Below is a small trained network, with its code and all its weights. Each question gives an input and a class and asks what happens when units are switched off, that is, made to give their printed mean instead of their output.

import numpy as np


def w(rows, s, z=0):
    codes = np.array(rows[::2]) - 128.0
    scale = np.full(codes.shape[1], s)
    scale[-1] = z or s
    return codes * scale


def norm(h):
    return h / np.sqrt((h * h).mean(-1, keepdims=True) + 1e-5)


def f(y):
    return y / 2 * (1 + np.tanh(0.7978845608 * (y + 0.044715 * y**3)))


def log_softmax(a):
    a = a - a.max(-1, keepdims=True)
    return a - np.log(np.exp(a).sum(-1, keepdims=True))


def net(x, mask):
    res = np.array(x, float).reshape(1, 8) / 4 @ E
    u = 0
    for l in range(2):
        y = f(norm(res) @ A[l][:, :-1].T + A[l][:, -1])
        res = res + np.where(mask[u : u + 14], y, B[l][:, -1]) @ B[l][:, :-1]
        u += 14
    return log_softmax(norm(res)[-1] @ U[:, :-1].T + U[:, -1])


A, B = {}, {}
E = w([
[12,225,104,93,42,102,178,153,117,253,154,126],'x0',
[128,129,127,127,127,130,128,123,131,129,125,121],'x1',
[191,122,77,152,38,5,163,138,122,56,131,133],'x2',
[129,128,126,128,128,130,127,128,129,128,127,128],'x3',
[128,128,128,128,128,129,128,124,130,129,125,124],'x4',
[126,128,132,131,128,128,128,130,126,128,129,132],'x5',
[95,199,112,188,241,74,234,104,115,93,124,120],'x6',
[71,20,174,157,92,149,224,116,141,134,99,130],'x7',
],0.005)
A[0] = w([
[128,191,125,118,129,129,93,135,120,140,122,129,55],'L0N1',
[57,167,132,107,164,202,122,131,130,219,133,132,49],'L0N2',
[134,187,129,120,124,110,96,135,126,150,142,125,52],'L0N3',
[95,187,125,123,166,112,179,128,122,123,120,121,54],'L0N4',
[111,124,124,94,10,163,66,135,123,184,130,120,34],'L0N5',
[93,82,134,126,118,155,173,141,108,147,139,128,59],'L0N6',
[130,169,108,122,21,39,169,133,127,131,137,129,65],'L0N7',
[69,85,158,130,74,127,212,134,127,167,134,122,47],'L0N8',
[137,172,121,123,127,124,101,134,118,135,144,121,50],'L0N9',
[156,98,134,121,158,153,110,117,135,120,126,108,54],'L0N10',
[95,188,121,130,165,103,207,129,121,148,128,121,52],'L0N11',
[107,159,127,110,52,142,115,134,136,169,113,131,67],'L0N12',
[129,195,122,113,121,108,93,139,122,146,145,124,48],'L0N13',
[66,203,131,122,90,128,165,123,121,204,147,112,5],'L0N14',
],0.014,0.0021)
B[0] = w([
[153,107,81,114,124,143,116,75,183,116,73,130,164],'L0N1',
[136,202,194,148,60,208,145,131,63,69,114,1,228],'L0N2',
[134,136,62,119,123,133,112,81,166,138,85,147,168],'L0N3',
[121,64,185,139,72,81,103,113,149,220,186,132,191],'L0N4',
[159,108,211,206,189,41,145,97,178,224,199,138,241],'L0N5',
[166,164,66,99,139,130,94,94,165,128,97,120,170],'L0N6',
[119,194,194,143,98,226,139,143,60,75,112,23,250],'L0N7',
[137,135,37,109,105,133,106,54,185,150,46,161,226],'L0N8',
[107,89,101,117,100,138,180,88,151,164,62,128,153],'L0N9',
[63,171,88,132,101,64,159,184,76,96,127,179,156],'L0N10',
[176,114,179,170,189,55,119,127,175,180,192,156,214],'L0N11',
[99,77,95,77,108,93,110,197,97,82,156,195,203],'L0N12',
[140,151,56,112,124,130,105,80,168,142,75,161,178],'L0N13',
[90,87,80,108,185,103,140,215,76,53,133,221,246],'L0N14',
],0.013,0.014)
A[1] = w([
[130,85,91,86,171,122,141,157,90,73,158,131,53],'L1N1',
[147,144,153,76,122,154,121,167,113,140,158,112,85],'L1N2',
[113,104,126,102,129,124,120,148,136,132,122,107,83],'L1N3',
[123,60,191,138,158,112,148,116,160,196,183,144,68],'L1N4',
[134,127,169,85,118,255,153,150,94,97,136,23,73],'L1N5',
[154,94,34,79,138,159,137,65,202,155,89,134,30],'L1N6',
[100,103,89,84,148,139,141,196,96,94,144,177,12],'L1N7',
[122,115,119,92,174,175,142,160,127,120,113,154,3],'L1N8',
[159,126,65,90,143,163,136,102,184,191,74,149,32],'L1N9',
[110,118,141,105,128,166,136,108,141,155,155,152,68],'L1N10',
[145,124,132,122,123,139,129,99,146,155,143,108,96],'L1N11',
[117,84,52,53,134,166,103,61,186,135,96,114,53],'L1N12',
[138,128,89,101,122,160,149,133,119,129,147,133,28],'L1N13',
[179,73,163,109,181,87,117,138,179,217,230,103,40],'L1N14',
],0.0095,0.0026)
B[1] = w([
[49,162,160,109,101,162,106,183,93,191,118,192,172],'L1N1',
[169,201,113,187,94,53,134,113,109,87,63,146,126],'L1N2',
[130,237,150,251,127,56,136,116,98,79,45,212,111],'L1N3',
[166,163,109,109,169,59,125,116,168,142,195,94,228],'L1N4',
[136,166,167,132,94,176,127,121,95,96,149,29,208],'L1N5',
[104,132,78,96,126,198,100,114,141,195,67,152,202],'L1N6',
[129,59,114,87,149,117,164,151,119,56,134,167,203],'L1N7',
[150,104,126,122,90,99,101,128,125,108,172,127,123],'L1N8',
[126,113,68,90,104,132,127,96,156,108,99,130,185],'L1N9',
[80,184,156,226,113,91,135,132,97,121,86,182,115],'L1N10',
[103,183,129,218,112,84,98,175,105,91,91,199,142],'L1N11',
[127,149,81,136,119,127,75,98,154,147,67,168,179],'L1N12',
[139,175,122,174,142,54,129,120,79,131,73,140,115],'L1N13',
[135,58,185,183,175,106,168,134,145,184,163,158,254],'L1N14',
],0.014,0.0079)
U = w([
[165,94,184,180,186,47,145,119,177,206,210,133,219],'0',
[81,91,111,78,137,119,147,214,66,54,136,203,2],'1',
[142,192,183,142,81,200,132,124,75,79,126,2,147],'2',
[134,134,35,102,116,164,88,65,185,171,38,151,136],'3',
],0.0088,0.00077)

Each question gives the input, the list of numbers given to net, and the class t.
The units are the neurons (one row each of A and B). Each row of codes is followed by its name. A weight is (code - 128) times the scale printed after its matrix; where a second scale follows, it is the last column's (A, B and U).
mask holds one flag per neuron, layer by layer. A switched-off neuron (its flag False) gives its mean, the last column of its row in B, instead of its output. The means were averaged over made-up inputs and are rounded, as every weight is.
A unit's drop is (log p(t) with every unit on - log p(t) with that unit switched off) / (log p(t) with every unit on - log p(t) with every unit switched off).
The circuit of an input: a set's keep is (log p(t) with only the set's units on - log p(t) with every unit switched off) / (log p(t) with every unit on - log p(t) with every unit switched off). Starting from the 12 units with the biggest drops (on a tie, the unit counted first), units are removed one at a time, each time the one whose removal leaves the highest keep (on an exact tie, the one counted first), for as long as the keep stays at least 0.8.
circuit, biggest first: the units of the circuit, biggest drop first
top k neurons: the k neurons with the biggest drops, biggest first
k most important neurons of layer l: the k neurons of layer l with the biggest drops, biggest first
drop when u is switched off: that unit's drop, to one decimal
input [3,-4,6,-1,-4,-6,-2,7], class 3: circuit, biggest first -> L0N8
input [7,-7,-7,6,-5,-8,-2,8], class 3: top 2 neurons -> L0N8, L0N7
input [8,-6,5,-8,-5,0,6,1], class 1: 3 most important neurons of layer 0 -> L0N14, L0N5, L0N7
input [-8,-5,6,-8,3,-6,1,-1], class 1: top 2 neurons -> L0N5, L0N7
input [0,7,-8,5,-6,-6,-7,-8], class 2: 2 most important neurons of layer 0 -> L0N2, L0N11
input [-5,-6,-7,7,5,-6,-5,-7], class 2: 2 most important neurons of layer 0 -> L0N14, L0N8
input [-4,-5,-3,-3,-5,-2,1,-5], class 3: 2 most important neurons of layer 0 -> L0N7, L0N2
input [6,-3,7,-5,2,2,-5,7], class 2: top 4 neurons -> L0N7, L0N13, L0N11, L0N3
input [-6,-8,-7,6,8,1,5,-3], class 2: 3 most important neurons of layer 0 -> L0N5, L0N14, L0N12
input [-5,4,0,-4,-8,6,2,4], class 1: top 3 neurons -> L0N5, L0N2, L0N7
input [-4,-2,4,-3,6,1,-1,-6], class 3: top 4 neurons -> L0N7, L0N2, L0N14, L0N5
input [3,8,-3,8,-1,4,2,-3], class 1: top 4 neurons -> L0N14, L0N5, L0N7, L0N8
input [-5,0,4,-7,4,2,4,-7], class 3: 4 most important neurons of layer 0 -> L0N7, L0N5, L0N2, L0N14
input [6,0,0,0,6,-4,-2,1], class 1: top 2 neurons -> L0N14, L0N12
input [-8,-2,-2,3,3,-7,-7,7], class 1: circuit, biggest first -> L0N10
input [5,-8,4,8,7,1,4,-6], class 3: top 2 neurons -> L0N13, L0N2
input [4,2,5,-3,-6,6,-2,5], class 2: 2 most important neurons of layer 0 -> L0N7, L0N13
input [-7,-7,7,2,6,6,2,-4], class 1: 4 most important neurons of layer 0 -> L0N5, L0N2, L0N7, L0N8
input [-7,5,-2,-2,-3,3,-1,2], class 1: 3 most important neurons of layer 0 -> L0N5, L0N7, L0N2
input [3,-6,-8,3,-6,5,0,4], class 2: circuit, biggest first -> L0N2
input [-2,-8,4,-4,5,3,3,3], class 2: top 2 neurons -> L0N5, L0N14
input [8,0,-1,-7,8,2,-4,-2], class 1: drop when L0N12 is switched off -> 1.1
input [1,5,8,-7,-8,-4,-3,6], class 2: drop when L0N7 is switched off -> 1.2
